In the rows, 128 means zero.
Each row is followed by its class.
[160 108 136 165 155 131 160 115 138  78 215  67 120 159  98 138 134 136
  56 116 124 102 130 137 101 133 107 124 124 126 117 142 144 147 127 166
 165  85 131 169 121 128  98 149  97  63 120 135 134  92 126 132 129  95
 119 130 115 117 132 191  96  84 142 132 165 103 168 126 167 185] -> B
[163 116 130 105 161 121 129 116 150 115 216 145 128 174  70 134 139 135
  78 120 146  47 127 133 114 132 138 145 126 136 118 102 135 136 142 176
 155 109 109 141 116 147 100 129  85  51 146 127 149 102 101 157 131  91
 138 127 132  84 128 186 101  93 152 137 126 116 165 108 157 176] -> B
[166 116 115 165 140 128 177 121 134 112 185 192 142 136 102 127 133 136
  76 114  99 109 145 132 119 119 117 142 116 133 121 120 151 141 125 158
 156 112 107 138 129 117 102 123 103  67 143 119 134 113 129 132 132 102
 119 115 120  94 142 204  86 125 142 148  97 104 153 150 129 133] -> B
[158  95 134 144 189 125 130 108 138 110 216 125 148 223 103 136 133 122
  95 126 114 113 159 144 110 121 120 124 136 122 131 113 133 135 137 203
 141 109 122 140 128 117 112 137 130  70 163 130  94 126 139 156 147  92
 118 163 130 160 137 195  80 100 135 125 122 110 158 118 142 173] -> B
[144 123 142 139 144 117 110 102 116 125 213 121 144 169  88 144 138 140
  83 126 119  89 125 117 128 111 133 121 131 123 131 113 146 133 129 177
 136 118 108 124 107 121 113 175 129  87 162 125 134 137 129 145 146  87
 125 130 131 123 140 181  86 110 137 114 136 135 162 124 141 178] -> B
[156 109 114 141 139 128 162 100 115 120 222 133 141  90 104 149 120 126
  93 108 123 125 138 130 126 103 130 127 125 127 142 122 146 133 151 117
 127 124 106 120 120 121 119  76  72  81 140 122 133 103 155 123 123  90
 115 134 127 122 132 178  85 105 137 139 127 115 178 140 126 121] -> N
[151 116  97 128  99 126 135 119 105 123 236 131 126 163  96 130 131 119
 139 126 134 114 163 137 115 125 119 129 127 142 136 121 142 132 133 150
 119  96 124 135 105 121 131  89  97 114 189 166 106 125 115 128 125 101
 112 105 132 118 158 188  72 118 108 128 160 120 189 130 124 144] -> E
[142  72 128 124 151 148 147 110  92 115 247 141 107 158  97 119 131 115
 131 127 118 111 134 138 117 127 142 139 137 132 157 111 166 121 136 131
 143 115 127 131 105 119 135 123  97 101 153 117  97 122 123 132 121  32
 106 127 124 112 136 176  71 117 105 134 148 105 165 153 144 140] -> N
[138 130 143 200 107 137  87 129 103 124 245 120 129 174 122 118 141 130
 156 157 140  93 140 110 121 133 121 114 137 120 132 122 138 130 127 190
 107 105 150 149 119 131 132 133 112 117 191 105 151 143 115 144 125 129
 137 137 143 106 157 232  72 115 144 151 114 129 188 123 126 170] -> E
[160 118 137 136 131 129 145 108 123 136 215 125 135 156  89  89 141 131
 110 109 126 105 132 144 136 126 130 139 119 136 107 114 134 128 132 155
 137 113 127 132 111 121 121 133  82  93 134  82 140 113 133 141 131 105
  63 125 135 140 137 185 109 113 153  92 125 145 153 128 129 155] -> B
[167  97 130 139  89 125 191  82 127 129 214 120 123 106 116 123 126 132
 162 113  83  80 137 117 117 120 142 132 140 143  90 115 130 127 137  75
 120 104 117 168 113 103  61 139  53  73 133 127 156 119 124 129 137  82
 114  77 107 100 128 214 128 114 117 146 108 112 165 131 127 111] -> N
[167 104 141 140 125 140 132 117 112 120 229 139 120 135 116 138 116 130
 147 135 125 100 148 120 124  76 130 130 252 127 127 107 136 129 132 136
 124 114 127 129 117 120  98 131  79  97 148 130 139 119 122 129 118  98
 112 136 123 115 134 186  93 108 145 166 118 123 134 171 132 121] -> N
[156 110 187 142 123 140 135 114 107 120 252 129 142 164  77 134 138 138
  91 111 116 122 124 133 129 134 137 142 127 124 135  89 124 119 139 157
 126 107 125 137  97 108 119 122 103  98 173 130 144 114 148 154 137  60
 121 131 133 124 122 184 111 114 137 129 130 116 164 122 148 194] -> B
[164 104 124 149  92 153 164 115 140 134 189 115  93 136 128 118  98 126
 142 138 138  81 148 153 121 123 128 151 121 130 132 105 147 137 112 156
 135 103 128 139 130 126  88 126  78  90 140 128 143 110 143 148 133 154
 143 127 120 107 117 196 112 118 145 147 106 112 122 123 123 116] -> E
[178  99 136 136 129 128 202  97 124 124 246 149 141 152 122 132 129 159
 167 130 105  90 138 115 130 115 139 117 132 142 119 109 159 135 139 110
 126 110 118  77 109 116  74 114 101  60 140 104 161 125 130 125 130  89
 130 128 114 107 138 235 115 107 125 142 134  99 209 122 159 154] -> N
[160 102 135 129 120 132 171  92 130 140 205 132 117 118 110 132 107 127
 135 116 124 102 125 131 144 140 129 130 126 135 133 122 133 125 124 109
 126 121 118 127 133 124 151 131  60  90 160 116 149 102 119 142 143 120
 120 122 100 121 122 190 117 121 136 135 130 116 162 162 127 131] -> N
[176 117 158 121 130 191  61 104 117 142 252 138 120 174 131 139 133 139
 202 118 147 101 147 105 154 138 109 189 130 142 127  97 129 130 137 138
 102 133 137 125 117 129 106 126  96 114 177 134 134 108 128 143 121 107
 137 122 128 119  97 181 102 119 119 155 112 140 171 119 122 195] -> E
[163  80 148 169 145 139 170  88  98 116 238 147 131 128 144 122 120 112
 116 111  86 112 136 100 140 110 124 132  89 148 110 101 139 138 142  79
 132 107 107 114 112  78 100 107  60  82 155 105 135 129 141 120 122  53
 100 118 128 106 138 192  72 101 126 130 134 105 169 128 127 135] -> B
[140 101 139 143 126 118 129  98  94 117 225 126 123 158  92 105 145 131
  95  96 111 134 144 132 125 121 112 131 132 127 122  94 118 150 123  84
 128  91 112 137 107 100 122 124  78 104 159 121 106 134 129 142 124  51
  94 137 137 132 141 155  67 124 115 135 125 111 169 137 137 138] -> B
[140 138 119 151 115 138  84 159 120 122 227 137 128 206 123 139 176 138
 128 161 129  80 165 148 120 102 135  93 133 133 132 108 163 138 148 248
 135 122 150 123 124 143 130 154 149  96 156 136 162 136 116 156 131 158
 133  99 128 120 121 200  66 109 149 148 136 121 176 131 128 176] -> E
[153 128 154 139 130 151  91 134 115 124 252 109 144 195 120 138 164 136
 173 129 117  69 146 126 137 131 128 122 131 142 142 114 121 139 131 186
 119 112 145 120  92 129  54 152 146  73 177 133 150 124 124 141 122  97
 121 126 158 114 103 206  79  90 136 139 139 109 176 110 122 223] -> N
[147 108 142 121 141 156 151  96 126 128 234 137 109 169  93 135 140 144
 114 123 116 103 135 135 165 137 149 145 142 150 121  95 135 143 134 134
 149 112 118 132  99 123 110 126  92  96 156 120 140 114 141 123 133  61
 120 142  99 119 120 192 106 105 137 130 114 122 147 131 150 175] -> B

Each row is followed by its class. Each block has new classes.
[119  80 129 125 129 134 123 125 130 145 125 124 137 185 119 110 134 125
 109 117 139 174 134 115 122 119 136 127 139 125 160 127 146 139 145 147
 126 125 129 122 128 115 130 133 123 114 138 124 136 106 123 136 151  91
 117 116 121 143 122 120 111 135  88 100 116 148 128  93 120 128] -> J673
[102 118 149 135 112 127 124 140 149 147 129 133 100 143 115 111 132 103
 115 139 136 219 134 131 109 115 157 119 136 136 175 114 131 135 119 148
 122 134 127 134 136 158 127 138 102 120 135 121 123  91 124 140 190  60
 108 155 132 149 143  97 139 144 108 142 115 164 126 101 135 133] -> J673
[117 127 115 132 130 130 126 149 122 139 121 127 117 143 118 139 135 112
 127 111 125 121 127 112 120 136 162 128 129 116 131 122 127 147 126 136
 117 137 128 130 128 121 144 136 123 150 127 105 122 124 124 136  70  96
 103 124 117 133 135 117 103 136 143 128 110 138 106 128 143 131] -> J673
[125 116 147 121 111 124 135 103 132 117 140 125 136 150 132  97 121 146
 135 136 145 147 171 114 138 131 111 133 105 163 156 124 132 117 105 128
 150 116 133 131 136 173 173 126 112 126 131 140 126  70 136 123 238 168
 110 153 137 137 123 113 136 102 119 199 113 122 131 131 138 132] -> J673
[105 157 142 127 114 134 119 133 139 142 117 131 112 116 117 117 125 113
 125 149 138 144 128 149 123 106 125 129 122 151 171 119 134 130 135 131
 140 129 127 134 135 135 134 125  97 128 145 135 126 122 125 139 121  83
  94 115 128 140 135 113 142 138 121 125 118 121 127 119 160 130] -> J673
[151 133 134 128 125 108 113 137 121 116 105 129 129  64 192 146 117  99
 146 148  88  58 122  96 144 170 159 114 106 133  89 125  88 113  96 109
 145 122 121 135 117 160 130 118 134 141 131 139 137 113 155 103  73 125
 138 152 136 124 131 147 167  69 148 184 123 119 124 187 119 138] -> j938
[116 125 141 112 133 134 137 136 123 142 129 125 122 167 121 129 130 144
 121 116 158 155 144 134 133 133 134 117 135 139 151 121 135 140 146 136
 127 118 135 122 154 134 193 125 127 109 120 122 131 102 129 137 138  97
 116 135 119 128 154 131 127 130  88 105 118 157 113 114 114 130] -> j938
[111 152 156 132 109 129 126 115 156 126 127 136 127  74 121 143 113 110
 108 148 118 123 134 171 121 121 124 118 117 156 167 107 135 112 145 119
  92 129 127 144 109 193 118 115 125 119 120 156 123 119 121 131 159  79
 126 162 137 121 129 103 174 165 109  97 147 143 139 138 129 131] -> j938
[108 112 136 132 120 135 135 113 160 115 136 125 129 130 108 128 138 133
 115 118 107 154 137 118 120 123 116 124 135 126 157 139 140 126 117 119
 122 124 116 141 126 151 158 118 110 122 131 107 118 110 129 138 173 119
 115 131 136 123 124 108 138 154 124 140 130 138 127 121 133 135] -> J673
[ 75 132 182 122 100 145 132  92 170  92 154 105 138 111 121 111 128 192
 142 153 143 168 154 160 148 116  18 129 103 159 183 123 164  92 134 102
 141 109 155 160 142 173 208 117 119  89 154 149 150  91 121 148 238 179
 143 178 153 131 148 133 131 126 131 197 107  92 155 127 152 149] -> J673
[108 110 140 146 130 125 129 129 150 111 142 127 123 109 127 120 129 123
 132 122 125 129 138  90 125 142 146 126 125 124 147 118 130 109 120 132
 122 147 115 134 130 155 156 121 103 129 136 110 124 102 139 138 140 111
 115 159 128 117 131 121 130 135 138 133 111 137 132 136 140 142] -> J673
[122 119 119 120 129 126 139 136 121 113 131 122 120 163 120 113 136 144
 122 110 134 139 142 124 123 132 125 136 131 136 152 128 134 130 128 133
 129 116 134 125 150 125 164 122 125 140 123 108 116 126 123 137 225 169
 131 129 138 127 117 130  96 142 126 148 133 126 109 118 141 124] -> J673
[126 145 140 130 114 128 129 134 136 164 125 120  83 118 124 110 117  98
 128 137 130 142 123 137 123 120 160 123 121 121 168 117 111 128 124 132
 148 128 136 123 127 142 115 126 105 136 127 145 124  89 139 138 201  89
 115 140 110 128 132  95 173 120 119 182 120 125 125 112 133 141] -> J673
[109 106 145 142 130 125 132 124 151 117 122 134 140 118 128 130 115 129
 126 109 115 134 143  88 123 156 128 125 136 138 135 126 139 132 121 120
 114 129 111 132 134 158 164 126 120 109 121 100 120  95 134 133  67  93
 121 146 137 135 136 116 129 146 145 125 126 146 129 127 129 123] -> J673
[122 111 133 130 123 123 132 125 128 127 124 125 131 129 126 122 131 141
 132 129 103 133 132 110 141 136 120 129 133 123 126 130 134 128 119 139
 134 140 131 130 127 137 145 128 108 112 129 122 127 109 131 139 127 120
 126 133 119 130 127 127 120 122 128 138 125 142 137 133 130 137] -> J673
[ 90 102 142 134 117 126 139 110 141 113 147 122 118 111  80  83 133 110
 140 111 129 176 132 132 124 107 133 151 127  98 233 106 148 105 129 101
 138 124 139 134 129  75 135 120  91 126 132 102 120 103 111 153 238 127
 122  93 120 149 146  62 137 188 160 203 133 146 167 102 164 142] -> J673
[113 109 115 127 140 136 134 130 119 142 135 121 130 154 106 119 135 138
 112 109 129 174 119 131 118 114 137 129 130 110 158 130 140 131 156 128
 125 138 116 118 135 109 174 122 126 127 114  95 120 117 119 143 140 112
 126  88 122 126 127 112 134 157 133 118 134 145 130 120 125 121] -> J673
[103 113 132 141 130 132 129 129 130 146 123 128 139 168 108 118 130 123
 124 137 135 159 115 138 113 111 126 120 147 138 131 134 145 141 146 134
 106 136 121 131 136 116 117 143 120 117 131 120 126 139 113 122  52  93
 104 124 125 137 138 125 116 150 112  79 119 145 130  92 135 122] -> J673
[ 97 146 165 124 133 139 127 148 151 135 111 135 136 113 134 142 119 138
 139 109 145 146 123 146 109 145 125 134 116 161 157 129 141 118 166 128
 103 108 130 125 133 153 238 111 124 122 126  82 137 112 141 136  18  61
 113 140 114 116 145 162 131 155 162 122 128 130 111 130 146 128] -> j938
[121 124 128 137 130 124 136 116 128 109 126 124 123 130 121 110 142 132
 123 124 131 131 138 107 133 133 132 128 130 123 137 136 131 121 120 116
 128 119 131 133 145 135 147 124 133 135 125 100 122 127 131 131 154 152
 121 118 130 138 136 125 117 134 154 164 123 122 123 132 140 124] -> J673
[110  99 134 135 131 124 142 150 135 139 115 141 132 139 121 128 126 123
 131 106 130 150 112 113 121 140 154 128 132 132 137 117 131 136 150 123
 120 130 114 118 139 128 163 134 126 125 123  95 137  90 126 127  53  72
 115 122 124 126 153 116 130 143 121 107 123 142 119 113 146 135] -> J673
[ 93 141 161 137 112 140 130  99 149 106 155 127 126 118  97 100 132 154
 123 132 130 158 144 162 126  92  75 128 123 137 170 123 152 115 133 108
 142 118 147 150 134 144 143 108 118 108 139 112 120 124 115 146 238 157
 128 132 131 135 130 115 136 165 139 129 133 121 153  96 136 129] -> J673
[110  65 146 129 129 126 143 143 143 131 125 124 123 148 115 105 135 159
 133  83 149 174 128  75 124 139 157 138 131 123 174 117 143 125 120 134
 121 147 120 119 138 120 205 129 119 128 151  66 117  88 128 146 143  97
 103 105 121 137 137 108 110 143 157 196 115 153 131  97 150 134] -> J673
